After every row comes roughly how far along a hidden order it lies, from 0 to 20.
(in the rows, 128 means zero)
[109 143 142 132 141 108  67 132 164 164 109  80 157 119 120 126 107 159
 133 178 112 132 136  59 129  96 220 106 114 113 131 122 145 114 118  77
 113  86]
4
[148  76 109 165 174  26 138 115  95 124 125 183 168  68 140 202 198 106
 154  35  96 135 104 218 145 165  64 196  80 100 166  52 134 208 124 142
 105 207]
13
[149 113 144 168 136 121 116 126  97 109 141 158 145 126 131 123 133 106
 116  50 120 113 124 152 133 115  95 122 132 131 123 129 112 157 103 140
 128 121]
17
[ 87 134 117  90 135 103 115 140 186 162 101 118 166 117 123 151 130 173
 148 196  93 142 130  99 129 134 192 130  92 113 151 117 149 143 123  87
 104 121]
5
[132 118 126 160 159  65 107 136 139 149 118 110 187  98 129 162 159 147
 144  98  74 121 126 157 137 135 122 140  88 107 151 117 140 195  93 110
 114 137]
9
[112 139 134 132 151  82  72 136 170 165 107  91 168 111 126 151 130 158
 137 137  92 133 133 104 130 111 191 121  99 107 142 108 146 155 109  90
 107 109]
6
[155 115 128 162 150 103 135 122  99 114 139 149 136 111 134 147 150 107
 125  57 131 122 123 181 130 132  70 144 123 117 126 116 116 149 112 154
 133 155]
17
[159 132 148 168 112 176 122 132 110 101 143 138 134 141 127  80 110 121
 107  89 125 106 132 120 129  98 137  99 151 141 109 164 112 127 107 141
 146  92]
19
[142 113 126 163 124 113 129 130 103 113 138 158 143 116 129 125 137 116
 124  75 109 114 119 155 134 121  86 133 129 129 132 132 110 181 108 139
 135 135]
16
[126 129 126 146 162  64  87 132 161 165 110  95 157 117 127 171 150 149
 147 139  90 140 126 133 128 131 176 137  79  97 150 101 149 152 101 101
 112 133]
7
[152 125 138 163 116 127 112 136 109 114 140 142 157 118 132 107 122 123
 120  59 110 106 126 144 132 108 116 114 127 129 126 150 116 167  82 138
 142 115]
15
[162 126 145 184 142  87  93 134 121 125 127 124 175 103 130 138 144 133
 127  53  81 113 128 166 134 113 127 120 104 109 141 130 128 193  70 126
 123 117]
11
[176 127 155 201 152  93  86 132 117 126 133 148 178 104 127 127 133 121
 114  74  92 108 137 143 134 101 118 115 113 109 132 139 128 194  73 121
 131 109]
12
[110 151 139 138 141  99  84 139 177 169 111  75 178 117 121 137 113 150
 132 156  91 129 142 114 130 107 199 102  93 105 138 133 142 149 107 104
 116  94]
6
[115 175 153 119 141 150  62 126 180 157 115  76 126 141 118 102  93 157
 121 175 131 136 149  63 121  98 246  90 137 115 109 138 138  50 129  85
 115  72]
2
[ 87 156 126  91 136 113  97 133 196 167 105  75 136 126 120 148 110 169
 142 225 127 147 139  80 118 131 218 117 112 115 135 117 152  90 128  72
 112 101]
3
[120 171 143  93 133 153  72 122 179 152 117  82  98 154 121 103  93 140
 120 211 160 143 143  31 121  94 234 102 146 122 107 130 132  19 160  86
 109  69]
1
[ 81 154 125  92 138 119 120 142 205 167 106  63 140 133 118 141 103 179
 145 206 109 141 147  92 126 129 221 103 112 114 138 136 155 111 114  89
 116  98]
5
[153 120 137 137 131 135 139 117  90 115 140 158 164 130 133 115 135 102
 116  91 136 126 130 150 128 129 111 130 145 130 123 121 113 124 136 141
 134 139]
20
[149 130 142 163 145  99  90 144 154 147 129 114 167 116 124 144 129 140
 124  91  92 116 143 159 128 116 147 107 102 108 134 140 137 170  65 125
 139 110]
11
[102 148 126  99 146 110  96 127 164 165 111  83 143 129 125 153 126 159
 140 189 134 147 131  87 127 128 190 129 112 108 142 106 149  88 154  85
  99 109]
3
[135 110 136 164 160  71  83 136 137 154 108 109 187  96 128 147 145 144
 137  91  71 121 127 125 140 116 150 135  91 104 152 112 140 187  93 101
 110 121]
8
[157 120 139 150 128 134 123 127 105 120 136 148 140 128 130 124 138 107
 114  81 139 119 131 151 131 120 102 122 131 128 114 135 115 133 111 153
 140 132]
18
[124 105 118 151 133  92 151 140 120 127 123 133 165 109 133 149 151 136
 134 111 101 125 125 176 134 133 109 135  97 121 148 116 127 189 104 137
 133 147]
13
[134 164 150 107 151 156  72 115 144 160 120 110  81 147 124 134 110 136
 119 196 173 153 130  68 117 113 222 124 157 117 106  98 134   7 170  92
  97  93]
0
[104 126 120  79 158  92 108 109 149 165 106 122 128 127 129 162 150 134
 146 200 139 158 108  79 128 142 190 160 126 106 136  65 145  61 198  76
  74 145]
1
[173 131 148 195 154  89  70 138 122 132 134 118 170 109 126 133 139 124
 116  45  97 113 136 148 130 109 118 114 112 101 131 132 129 176  67 130
 134 112]
12
[183 111 157 188 147 106 101 115  66 106 148 177 151 118 139 115 140  94
 108  20 124 111 120 158 136 113  96 139 134 119 120 112 112 160 106 142
 123 128]
18
[128 147 153 160 147  92  74 140 172 157 116  89 181 111 124 136 115 153
 131 140  82 122 137 120 135 110 174 105  95 108 138 142 142 162  66  98
 118  88]
7
[113 155 140  89 130 157 101 113 133 148 123 102  79 153 126 105 109 133
 126 205 167 143 123  32 122 113 219 114 162 129 109 115 133  36 189  93
  96  96]
0
[179 105 154 200 159  81  90 121  79 118 139 166 174  91 135 141 162 102
 117  13  96 116 116 191 140 119  95 146 116 115 139 106 119 214  87 127
 123 140]
14
[141 125 145 172 151  87  81 137 135 147 125 108 194 107 124 127 140 143
 126  60  77 114 127 136 136 106 161 106  98 112 141 123 131 187  75 100
 117 108]
9
[186 136 168 216 115 142  67 139 100 104 147 139 175 128 127  57  93 121
  95   3  84  86 138 112 135  56 134  79 143 131 109 174 111 196  54 128
 146  63]
14
[ 71 143 100  54 125 131 130 127 200 181 101  72 112 140 124 156 110 165
 150 255 134 157 133  67 125 139 214 136 120 123 137 111 153  64 177  91
 108 118]
2
[169 123 151 185 125 126  99 134 100 112 139 145 169 116 132 108 120 117
 112  39 106 105 128 135 131  97 118 106 129 126 117 146 113 185  76 138
 137 109]
15
[150 139 142 161 186  63  81 135 163 160 125 116 165 100 128 186 158 128
 131  86 114 140 140 194 124 145 128 132  93  91 141 100 141 137  67 137
 121 136]
10
[177 124 163 178 130 141  83 124  73 102 149 166 134 127 134  87 114 102
 101  35 131 107 120 126 132  98 102 109 138 128 112 138 107 137 103 150
 130 117]
19
[138 124 144 188 126 107  64 144 116 142 119 115 211 107 125  98 117 146
 129  66  43 100 114  77 145  73 176 107 112 123 144 143 132 217  86  83
 111  80]
8
[151 135 146 141 117 140 130 129  99 109 145 138 123 142 130  96 114 117
 112 103 144 117 134 119 124 113 110 105 146 138 114 151 110 103 110 145
 141 117]
20
